[-192,120,6,342,135,-73,-87,244,570,-76,39,21,-180,550,-165,-19,-45,-654,-190,7,8,-165,68,528,-131,-126,126,160,-228,-83,20,-441,118,215,167,38,265,733,15,-366,-2,202,-238] -> (45)
[394,238,118,-53,213,-79,-119,-321,187,-158,-31,223,44,-55,25,-675,-185,462,305,-169,355,135,-167,92,271,-110,-275,133,-573,-92,274,57,67,7,-283,-12,59,411,214,-360,-41,140,-322] -> (55)
[378,-66,-174,-146,349,171,-14,-465,272,77,-224,403,-308,-232,283,70,-271,607,76,39,-265,-121,-208,231,285,-201,-253,-6,-223,-79,-32,208,-63,-105,-157,-194,158,-170,135,-217,46,39,-105] -> (45)
[-65,-100,-287,-121,213,257,25,-199,299,177,-103,104,-408,-5,351,605,-66,60,-179,204,-416,-367,-48,251,59,-128,63,-46,132,-205,-205,-98,6,-42,201,-132,168,-265,-124,-113,78,58,114] -> (66)
[92,37,-289,254,373,163,66,-351,395,4,-550,447,-157,77,54,53,-485,260,44,-19,-203,-170,-234,335,178,-207,-388,150,8,158,37,365,-188,196,-192,-122,192,30,206,-97,0,-266,-68] -> (66)
[-138,268,349,-111,63,-15,44,-42,-256,69,468,-229,156,-103,-15,-350,274,102,0,-36,276,95,70,50,-72,245,-59,-93,73,-108,187,135,93,-56,-20,228,-94,626,-134,149,-99,-27,141] -> (45)
[-186,144,-70,-552,18,228,123,119,-489,419,357,-304,-223,-373,227,673,321,-11,-261,288,-364,-295,341,-208,-240,382,226,-257,684,-243,-64,-73,-56,-584,352,-4,95,-482,-316,125,63,-48,320] -> (66)
[-158,305,156,-176,363,-213,408,-213,-283,-74,36,159,31,-410,-211,-331,-31,719,57,85,40,232,-100,362,-35,352,-403,-226,338,205,58,466,-97,-152,-227,342,3,325,76,310,89,32,33] -> (65)
[-303,303,-417,5,79,142,218,-94,-76,58,-118,-137,-43,200,-43,417,-219,-272,145,200,-26,-322,219,-332,-343,377,-145,120,553,67,-88,62,-150,-163,216,-12,120,-546,-170,101,-53,-265,122] -> (65)
[372,337,33,-315,285,35,-27,-298,-282,38,-449,280,141,-511,43,-511,-224,812,138,-162,137,137,-181,75,390,-96,-354,-36,-3,20,457,455,-187,-214,-425,58,124,113,255,-123,75,-156,-103] -> (55)
[129,115,31,26,280,-307,265,-516,396,-400,543,125,-222,168,-89,-410,-141,441,512,164,246,170,-70,153,-164,343,-343,14,-551,-6,-349,-112,251,-41,-56,107,-3,169,-13,-110,-76,548,-352] -> (56)
[223,38,-293,-104,326,51,201,-451,224,-1,-61,355,-320,-140,120,152,-353,532,261,164,-195,-137,-69,-9,-7,149,-356,49,-68,42,-184,161,-80,-193,-33,-179,106,-485,110,-149,16,44,-167] -> (64)
[-63,207,125,206,284,-191,229,-186,206,-151,200,204,-33,83,-224,-407,-166,252,181,8,179,120,-75,282,-115,230,-372,60,-145,159,6,178,23,110,-122,130,-3,512,140,-9,-60,46,-183] -> (52)
[-67,180,-31,112,295,97,252,-540,-54,-18,-90,200,115,-156,57,-252,-268,629,266,-23,150,29,-223,3,68,174,-547,44,168,189,64,687,-126,182,-247,96,-141,97,62,321,-115,-380,170] -> (52)
[-306,358,151,181,131,-195,256,26,-29,-109,356,-89,110,186,-323,-326,-9,-115,147,41,303,74,129,55,-339,451,-245,64,146,143,49,81,23,35,35,229,-35,494,-17,109,-102,-48,-58] -> (64)
[-226,144,66,324,188,-159,56,211,467,-92,144,82,-178,419,-255,-86,-50,-450,-143,45,1,-76,66,533,-196,39,0,105,-135,21,-19,-305,87,161,127,91,202,716,62,-252,4,191,-235] -> (66)
[139,354,-24,36,279,-335,330,-331,33,-344,280,135,-12,84,-399,-495,-286,322,523,123,239,227,104,-32,-313,554,-486,39,-135,252,-143,149,9,-298,-174,145,137,34,87,-8,-86,234,-356] -> (56)
[-484,421,-116,490,115,-296,232,145,355,-387,85,-175,64,769,-538,-217,-194,-752,177,109,316,-25,198,239,-500,370,-141,200,95,206,-114,-253,74,173,124,296,225,544,-92,-15,-90,143,-223] -> (56)
[204,248,-258,-98,372,-154,332,-466,9,-218,-139,292,-136,-128,-197,-157,-422,577,414,167,-58,83,-6,18,-129,363,-513,-23,77,243,-159,324,-131,-345,-217,42,216,-379,112,26,12,100,-235] -> (56)
[-370,304,51,302,32,-160,175,41,223,-161,509,-215,33,504,-250,-179,6,-478,212,86,369,-66,190,-58,-440,428,-107,186,-39,19,-86,-222,146,142,221,146,-45,419,-123,-21,-155,62,-99] -> (64)
[37,266,54,-22,23,-99,-220,212,312,-97,89,-105,-89,315,-40,-236,68,-411,-39,-46,238,-96,108,213,16,-120,218,137,-393,-288,201,-597,177,-20,118,36,232,525,9,-549,35,356,-325] -> (55)
[-50,71,102,46,43,-133,57,4,373,-62,812,-124,-289,343,-20,5,138,-314,153,173,121,-111,222,-3,-358,328,79,90,-388,-216,-247,-529,283,-101,330,-53,11,246,-130,-307,-107,410,-248] -> (52)
[-188,348,127,-54,329,-209,397,-245,-244,-124,36,122,110,-268,-253,-408,-98,612,154,54,163,224,-94,252,-81,383,-458,-137,303,244,71,499,-95,-62,-236,337,-27,344,68,324,21,-51,28] -> (65)
[-276,127,-14,-58,-103,238,-164,16,100,127,340,-437,-41,314,296,266,277,-522,-97,68,144,-320,152,-107,-99,10,301,55,36,-390,-1,-347,193,77,334,39,1,204,-368,-69,-99,33,223] -> (62)
[316,143,-197,92,259,203,-117,-523,248,-49,-475,304,43,8,196,-303,-422,435,278,-161,161,-84,-269,5,348,-260,-390,213,-279,-4,227,372,-105,171,-305,-128,82,27,171,-181,-73,-250,-83] -> (62)
[346,176,-339,-291,117,282,-123,-160,-88,240,-254,98,-151,-146,192,281,-235,74,104,52,-182,-293,160,-349,33,33,-77,106,128,-122,140,26,-182,-456,38,-290,260,-642,23,-311,-5,-186,-70] -> (62)
[-305,466,-31,-172,-153,189,-156,249,-352,170,-46,-494,257,143,56,51,193,-540,-108,-44,303,-243,260,-308,-95,115,234,81,424,-249,378,-166,-22,-106,186,148,92,147,-250,-40,-51,-248,224] -> (55)
[-338,20,86,-86,-65,199,-117,-9,188,113,514,-431,-155,273,361,314,398,-425,-190,122,64,-292,86,109,-74,-26,364,-46,-38,-455,-125,-415,290,137,376,92,-39,365,-415,-23,-65,209,254] -> (45)
[26,118,-452,-257,161,53,174,-78,127,78,45,48,-432,33,58,606,-184,-80,102,329,-329,-339,263,-177,-300,315,-1,23,223,-91,-288,-312,-53,-479,309,-187,275,-809,-97,-264,80,194,-157] -> (65)
[-232,185,-2,316,218,-175,65,371,432,-47,-59,146,-206,399,-362,5,-115,-562,-259,55,-134,-101,123,626,-224,15,27,95,17,86,38,-331,-8,60,122,80,339,675,128,-316,70,149,-292] -> (66)
[-70,108,-529,86,232,77,125,32,401,46,-360,225,-394,272,-62,564,-392,-320,-33,222,-368,-388,147,111,-217,72,-66,163,228,48,-173,-245,-149,-172,228,-200,370,-500,55,-334,91,7,-211] -> (64)
[-712,448,-44,131,-43,19,239,272,-268,76,188,-445,191,309,-239,192,135,-635,-98,128,205,-197,304,-131,-480,488,25,41,742,60,69,7,-55,22,286,295,3,225,-282,313,-84,-301,290] -> (64)
[-127,163,205,34,228,-224,240,-149,161,-130,475,60,-121,25,-127,-298,54,250,126,94,156,115,-24,295,-158,290,-204,-48,-169,3,-101,-21,145,23,10,179,-50,505,5,-3,-26,263,-140] -> (64)
[81,71,-525,-161,142,-21,140,-226,375,-156,178,-44,-501,343,36,576,-229,-277,277,401,-284,-322,288,-149,-382,324,41,49,-36,-136,-519,-519,98,-467,337,-170,374,-816,-212,-315,16,471,-274] -> (56)
[192,51,-228,-178,229,297,-35,-361,11,186,-295,177,-140,-212,299,208,-201,372,20,32,-204,-216,-95,-5,205,-116,-179,3,121,-87,72,284,-133,-131,-79,-145,131,-296,5,-57,3,-209,109] -> (45)

[-35,-20,70,85,-132,-64,-83,108,58,108,91,-48,107,101,-19,-43,45,26,20,-43,-37,29,-75,-68,-263,-25,24,-81,37,-56,-134,-56,-16,76,132,39,-56,-76,-122,-10,-39,44,-108] -> [21]
[56,68,-27,139,-78,107,-47,-11,16,43,-20,-15,-67,-194,207,8,50,83,-62,69,29,22,-42,-27,-152,-134,-31,30,14,-3,87,-45,37,90,-58,-11,-118,147,-33,170,-226,-4,53] -> [20]
[155,-103,86,66,-98,-32,-153,106,187,36,-17,-31,101,112,-2,-4,168,-16,-29,-183,-53,-53,-200,-209,-357,-149,74,-116,36,-145,-349,-12,109,50,15,105,-52,-112,-226,-20,-136,159,-34] -> [18]
[-213,-113,39,30,-146,-159,17,-23,-11,-111,94,-59,-98,10,-106,-101,-94,-30,26,66,-61,-93,175,137,122,76,-11,3,46,-21,47,46,-31,-67,37,94,-52,28,-60,138,142,-156,-5] -> [20]
[-215,17,108,-153,210,182,139,-213,-130,-12,-131,150,-89,-2,-185,-27,16,-89,61,84,46,-164,189,181,373,250,26,-117,37,-16,293,123,-66,-170,1,56,111,-19,86,-13,127,-69,42] -> [22]
[34,126,-121,217,-143,-14,-36,226,-20,88,129,-165,3,-151,132,5,18,10,-20,207,26,98,-25,-79,-232,-73,44,174,-11,34,178,-203,7,177,-18,-16,-126,-10,-17,139,-107,-33,-51] -> [22]
[-99,27,-38,26,60,74,-71,-12,-58,-58,-11,3,-74,48,-51,37,76,109,-9,81,-61,11,-2,99,1,49,-93,-89,46,-39,8,70,-86,-46,40,55,-23,103,-20,65,123,34,19] -> [22]
[-192,79,-74,43,-60,-140,-77,-121,-108,-76,84,-146,-67,-207,76,-119,-266,81,-111,102,-50,45,33,202,66,-44,-212,146,-76,-31,123,34,-20,-18,-26,130,-101,288,5,255,37,-187,49] -> [22]
[-113,62,3,41,55,55,-18,62,-70,73,43,-19,-26,12,-84,-17,12,-19,-7,113,-9,3,13,57,-6,105,-34,-3,-14,-18,163,-53,-46,17,55,23,0,-35,-10,39,85,1,-34] -> [26]
[-54,-50,100,-77,108,166,4,-170,22,133,-117,120,-48,-31,-41,-8,92,-107,59,-46,36,-72,0,-27,36,97,67,-76,-20,-89,122,40,17,-94,76,-53,65,-47,-103,-16,-152,57,30] -> [26]
[1,11,6,26,146,258,-68,45,-5,62,-77,119,-75,126,-76,120,289,70,41,47,-25,2,-66,-23,-94,89,1,-188,72,-48,11,35,-73,-28,85,-52,30,-39,-65,-43,45,193,2] -> [22]
[126,-21,74,1,175,246,-127,90,77,134,-126,116,42,223,-105,124,335,16,22,-91,-36,-20,-212,-164,-254,30,53,-244,43,-133,-164,3,-25,-4,92,-4,52,-158,-146,-154,-44,306,-23] -> [21]
[89,-99,-8,-21,9,-18,-112,-138,102,44,-120,-65,-38,-141,68,-29,-17,-143,-23,-95,-14,-50,-112,-138,-102,-96,68,108,-110,-185,-20,-12,103,-77,-43,42,-22,20,-209,76,-285,35,97] -> [21]
[-67,114,-15,191,-122,-13,1,190,-53,53,144,-89,-28,-96,55,-50,-32,53,-74,180,11,20,39,55,-113,-27,-56,60,19,64,175,-138,-3,166,-22,45,-120,23,36,165,28,-78,-47] -> [20]
[-194,-26,-54,-62,26,-112,-6,-59,-107,-166,-16,-103,-7,110,-183,-20,-74,15,67,107,-88,-44,115,143,182,146,3,-23,49,-74,23,97,-151,-155,34,164,16,36,15,-7,247,-94,-7] -> [26]
[33,-57,-98,3,64,30,-161,-65,30,-43,-98,-67,-69,4,6,63,81,21,7,-4,-83,32,-116,-57,-107,-33,-12,13,-35,-157,-79,45,-40,-101,24,32,-21,86,-158,36,-72,99,74] -> [26]
[78,236,43,-12,192,230,79,33,-101,197,-122,14,148,-95,10,18,51,-88,-23,104,121,-34,-75,-80,-27,54,102,6,-33,-19,273,-127,8,83,-82,72,41,-124,112,-85,-144,51,-32] -> [21]
[189,-34,23,-35,45,59,-112,-85,111,-25,-179,-26,86,-23,58,30,120,-30,-26,-146,-10,-71,-183,-177,-177,-144,93,-56,4,-174,-223,55,93,-49,-95,140,-15,1,-141,-23,-225,123,62] -> [18]
[6,25,-60,-32,79,-6,-119,-87,-34,-73,-103,-85,35,14,-10,21,-12,60,-30,-8,-70,10,-106,7,-49,-38,-46,-21,-18,-139,-99,72,-60,-85,-22,149,-22,115,-57,9,-7,42,48] -> [21]
[-154,85,123,-34,79,7,69,63,-104,85,29,-1,106,102,-199,-81,-58,-73,-5,67,16,-91,56,85,86,167,11,-84,10,-15,145,-44,-54,15,39,144,44,-149,69,-63,172,-48,-92] -> [21]
[-61,-273,202,-120,0,-76,-144,-258,175,11,-88,89,-78,32,-90,-121,-27,-126,-52,-310,-80,-170,-85,-21,-29,-40,-55,-122,-74,-224,-251,159,142,-166,63,90,20,23,-308,76,-133,46,87] -> [18]
[-101,-121,-49,-79,-46,-98,33,-122,-11,-134,-85,-85,-6,55,-115,-1,2,-95,166,54,-44,-75,142,-2,147,114,191,23,65,-107,19,81,-98,-192,33,81,30,-47,-68,-48,27,-82,11] -> [26]
[49,118,-64,-116,208,183,108,-89,-119,-23,-246,-20,109,16,-81,101,116,-85,140,142,62,-62,47,-66,165,142,245,-20,61,-74,199,17,-125,-129,-79,100,95,-109,113,-186,-42,31,14] -> [21]
[-43,66,-25,126,-123,33,-52,93,-20,-25,65,-29,44,61,63,36,119,200,31,82,-37,68,-7,28,-187,-45,-24,-125,139,25,-96,17,-98,76,73,40,-99,89,3,45,35,25,-70] -> [20]
[-160,-28,11,0,-1,-22,-58,-152,-33,-28,15,-11,-133,-130,11,-80,-105,7,-60,25,-35,-34,44,139,86,13,-135,36,-52,-56,101,68,16,-69,11,50,-41,174,-71,194,-3,-91,70] -> [22]
[31,-114,-23,5,-62,-149,-149,65,73,-151,-30,-125,80,206,-119,18,69,43,20,-78,-134,-37,-99,-70,-157,-51,41,-101,65,-164,-344,73,-52,-78,19,203,-38,-33,-151,-50,105,75,-20] -> [18]
[360,91,73,28,222,423,-92,104,130,241,-241,152,130,73,66,179,461,-27,1,-116,80,-23,-326,-350,-395,-95,180,-207,37,-122,-124,-76,94,94,-34,-36,49,-211,-116,-187,-332,392,-3] -> [18]
[33,73,-91,22,30,-43,-12,159,-67,-78,-45,-161,135,138,-126,57,62,-8,63,132,-43,-10,-23,-67,-52,56,142,-4,64,-78,-23,-53,-120,-15,-37,180,-5,-127,33,-118,129,28,-59] -> [21]
[123,95,100,10,310,557,-59,-108,19,229,-223,311,-147,-71,98,145,373,69,-66,-31,77,-30,-175,-59,-120,3,-72,-240,4,-40,148,37,46,25,5,-152,45,56,-53,16,-248,291,106] -> [20]
[19,63,207,-139,219,266,-5,-225,2,156,-204,201,98,5,-20,-14,109,-12,-37,-169,62,-108,-123,-15,-11,22,-18,-240,3,-102,-26,111,47,-55,12,76,79,0,-24,-83,-168,126,21] -> [18]
[-107,147,129,98,-7,160,48,0,-56,212,76,93,-29,-179,94,-87,-22,16,-92,75,93,-17,24,88,-51,10,-103,-28,-18,76,274,-84,62,151,21,-32,-54,49,46,161,-116,-54,-33] -> [20]
[-297,67,-31,55,-235,-359,7,-100,-123,-66,205,-254,20,-252,55,-251,-474,-13,-84,124,-25,19,156,235,120,-20,-152,259,-90,8,190,-34,-2,19,-10,184,-128,221,34,282,52,-372,-29] -> [26]
[60,147,176,-39,1,77,34,-129,12,117,-85,38,223,-147,117,-110,-52,-10,-82,-130,106,-88,-99,-48,-106,-118,22,-82,14,-36,-42,17,131,82,-91,173,-24,27,39,15,-244,-29,-34] -> [18]
[108,-20,82,18,265,469,-64,-12,50,117,-205,274,-174,97,-35,175,432,53,-6,-16,10,-75,-119,-72,-92,61,-4,-285,65,-65,42,57,-9,-31,28,-116,54,-45,-93,-42,-89,304,92] -> [20]

[431,-611,-610,-107,-37,180,-362,218,-438,-158,-135,257,-646,135,153,-227,22,-15,-310,-257,-622,-161,69,85,164,235,-173,-204,219,557,-132,-337,153,-145,190,-122,100,-267,-628,-23,277,-101,-182] -> <71>
[246,51,96,-167,-282,-43,-97,-348,-52,-323,-224,-164,50,299,-110,-133,73,240,117,6,-243,9,-166,-102,-92,-135,-196,289,-127,-151,-30,-536,-180,-214,4,332,-230,72,88,-181,-204,-22,51] -> <68>
[61,-100,-169,-64,26,126,-220,-36,83,58,113,-73,-88,191,-18,-58,-46,-140,-15,90,-298,134,-6,6,-104,164,157,-69,-215,119,10,-108,-77,-155,351,-38,37,94,-41,68,-32,-68,196] -> <68>
[14,267,-164,-528,119,308,278,-271,-267,233,71,-85,193,-348,-325,166,-276,-134,-104,-90,380,-530,-294,23,236,283,389,-527,276,-49,292,87,508,71,-424,-271,428,-166,-40,177,-3,268,-85] -> <60>
[124,92,29,-208,-292,-72,47,-263,183,-169,-54,45,-109,313,108,-16,-11,27,106,5,-465,202,-31,26,-255,-79,-276,140,-310,39,347,-382,-283,-44,173,241,-40,124,-54,74,-30,-289,80] -> <66>
[62,-301,-547,265,532,129,-307,391,-354,-167,-8,217,-568,-90,305,-148,23,-305,-364,10,-81,131,120,-18,565,105,-116,-291,364,629,-403,388,263,197,423,202,-79,-182,-186,-159,546,-43,91] -> <59>
[-12,141,289,-30,-277,-140,-56,-290,-19,-308,-306,-75,30,354,-70,-149,177,398,71,73,5,167,-84,-32,122,-329,-139,339,-50,-284,-208,-260,-198,-80,77,472,-263,140,204,-287,-237,-57,143] -> <59>
[99,-71,-39,-144,-185,143,-181,-190,162,87,70,-134,37,234,-114,-87,-38,-29,70,95,-347,71,-32,-10,-262,162,185,5,-276,-54,95,-294,-128,-232,255,-93,49,139,-38,80,-197,-56,181] -> <60>
[-254,235,166,489,198,107,2,-136,450,17,33,-10,25,-146,277,-194,30,-364,34,522,66,439,257,-218,61,-70,-107,-74,88,34,-60,455,-21,405,493,349,-233,257,289,-140,247,-165,459] -> <76>
[358,-101,-186,-122,-314,213,-112,-254,200,-159,49,-167,-29,-54,-59,-282,47,-257,169,-19,-498,-30,-21,-364,-431,286,-185,79,-37,-52,111,-548,-151,-106,-26,58,-203,70,77,-17,52,51,78] -> <60>
[-262,457,-36,-464,89,101,436,-156,-118,112,80,54,73,-320,-181,181,-121,-127,-73,-148,538,-224,-213,-11,350,81,227,-383,288,-152,221,331,309,318,-409,60,284,-66,246,108,129,170,14] -> <59>
[279,-32,157,-138,-287,9,-172,-416,-141,-228,-319,-170,106,376,-159,-130,20,395,56,107,-238,-95,-167,23,-33,-163,-81,228,-122,-137,-46,-557,-67,-310,70,195,-120,47,-106,-186,-343,-33,27] -> <60>
[268,-173,-249,-337,-271,-52,-70,-62,-121,-229,-104,163,-375,327,109,-37,16,85,-48,-240,-584,40,-55,99,-112,7,-292,68,-168,243,228,-489,-189,-132,90,138,45,-49,-294,63,54,-247,-96] -> <68>
[247,-49,211,-111,-266,25,-208,-435,-188,-167,-360,-180,152,421,-198,-119,3,486,19,158,-179,-124,-166,100,34,-195,24,196,-113,-162,-89,-513,-5,-350,110,131,-60,44,-164,-193,-425,-21,37] -> <60>
[-439,457,128,-224,0,126,414,-130,66,184,12,101,60,-400,-111,27,-1,-110,-67,-5,622,-95,-16,-77,366,21,240,-340,427,-285,79,500,281,480,-334,104,216,58,319,-22,102,130,132] -> <74>
[151,-248,-48,86,-122,261,-319,-179,104,156,0,-122,13,186,-95,-221,-36,-8,-17,241,-344,18,68,-12,-163,189,255,-87,-115,-7,-77,-203,35,-229,378,-210,44,85,-194,18,-165,-10,202] -> <71>
[-516,-82,175,259,4,0,-231,186,162,280,-61,215,-249,304,114,-116,149,190,-205,261,101,429,299,272,327,-150,395,-86,-27,-43,-340,517,-54,126,610,27,151,243,-44,-103,-139,-222,381] -> <74>
[428,-665,-577,-56,-81,207,-379,200,-427,-115,-153,283,-653,158,154,-264,31,27,-326,-222,-637,-161,107,107,169,227,-139,-221,242,526,-150,-323,182,-145,225,-172,119,-282,-694,-20,266,-104,-182] -> <71>
[-15,325,-162,-596,89,243,333,-258,-219,187,102,-65,170,-310,-294,210,-258,-154,-65,-144,345,-456,-308,21,184,256,317,-470,194,-53,360,62,405,91,-432,-191,405,-133,30,206,19,221,-75] -> <68>
[-29,-41,-116,-60,21,57,-188,-5,96,20,110,-50,-102,220,-13,-46,5,-99,-8,64,-208,208,-10,6,-42,93,152,-12,-214,50,-50,-34,-128,-112,345,53,-8,116,68,36,-29,-68,223] -> <66>
[27,216,27,257,272,157,-23,-284,289,-13,70,-135,145,-69,173,-51,-161,-382,61,480,-108,225,46,-148,-69,27,-107,-135,-100,186,181,153,57,164,433,216,-126,151,112,8,183,-144,325] -> <66>
[222,-446,-678,61,451,120,-366,408,-526,-196,-41,238,-655,35,249,-100,-12,-199,-400,-159,-261,-11,31,89,523,153,-115,-288,291,721,-333,144,258,14,356,90,23,-269,-388,-97,478,-53,-55] -> <66>
[-20,75,-181,-7,-140,75,8,18,374,-154,216,-19,-192,-124,107,-226,161,-445,147,-59,-263,319,99,-395,-257,205,-187,79,-25,-56,-5,-59,-285,189,98,288,-277,172,403,-27,285,-16,249] -> <59>
[-153,300,260,95,-227,-68,168,-292,437,-121,-63,57,-4,97,201,-114,78,-90,146,240,-154,388,133,-123,-157,-184,-286,137,-116,-134,225,4,-256,275,218,423,-179,255,226,-53,66,-273,277] -> <76>
[-45,-85,-356,-56,91,148,-141,155,304,129,365,40,-255,27,124,-44,-38,-507,0,9,-404,310,108,-92,-239,340,105,-179,-249,239,136,81,-175,37,411,-66,47,130,69,217,246,-130,263] -> <66>
[-250,413,-88,-571,63,98,413,-124,-157,145,124,60,41,-257,-229,223,-139,-101,-81,-232,481,-254,-253,48,314,124,301,-393,215,-143,260,274,284,232,-422,-22,357,-81,200,168,83,167,-16] -> <59>
[-147,-182,-90,3,-328,-96,-58,196,27,-169,-197,384,-594,171,263,-245,289,133,-150,-187,-276,299,261,36,174,-124,-266,93,187,78,-171,-2,-210,248,146,303,-60,74,-109,-177,168,-266,58] -> <74>
[-396,85,278,164,-269,-6,-88,-22,400,113,-21,43,-75,185,22,-219,239,84,47,199,22,435,237,-43,-16,-100,195,136,-65,-331,-232,196,-267,138,335,193,-95,339,289,-150,-171,-120,396] -> <74>
[-372,23,147,229,-190,48,-109,73,386,104,14,97,-173,49,98,-268,240,-61,2,181,-4,418,297,-116,17,-16,131,57,53,-211,-262,272,-203,231,334,181,-114,295,260,-157,-12,-109,379] -> <74>
[-138,434,-71,-540,90,126,394,-235,-146,107,96,-18,143,-260,-228,219,-195,-124,-41,-141,419,-293,-283,10,246,119,230,-370,169,-110,324,169,306,183,-398,-7,313,-80,172,161,59,160,-20] -> <66>
[-232,333,318,221,-123,-15,141,-298,488,-45,-46,12,76,39,196,-128,56,-133,134,378,-38,413,170,-138,-101,-180,-185,84,-83,-156,149,163,-187,316,303,397,-183,295,280,-78,59,-241,363] -> <76>
[-219,423,-27,-423,135,105,366,-174,-172,95,50,11,103,-262,-196,179,-138,-80,-85,-101,525,-236,-236,15,377,52,246,-358,254,-126,177,301,326,244,-344,64,265,-76,210,80,85,174,19] -> <59>
[-372,46,143,201,-147,38,-102,58,365,106,36,73,-150,84,79,-227,210,-64,3,182,8,420,259,-84,32,-23,160,46,8,-197,-243,283,-197,199,354,181,-99,286,269,-128,-18,-108,382] -> <74>
[335,-48,51,-166,-334,63,-139,-381,-60,-254,-227,-188,65,239,-154,-191,50,213,106,20,-314,-101,-146,-129,-161,-28,-147,217,-77,-140,-8,-615,-105,-258,-28,181,-177,40,-23,-157,-233,21,17] -> <60>
[95,-77,43,-36,-166,178,-233,-249,199,124,49,-192,125,240,-140,-126,-44,-6,81,221,-310,78,-8,-24,-267,147,246,11,-275,-106,34,-263,-99,-260,325,-123,24,169,-28,45,-259,-31,234] -> <60>
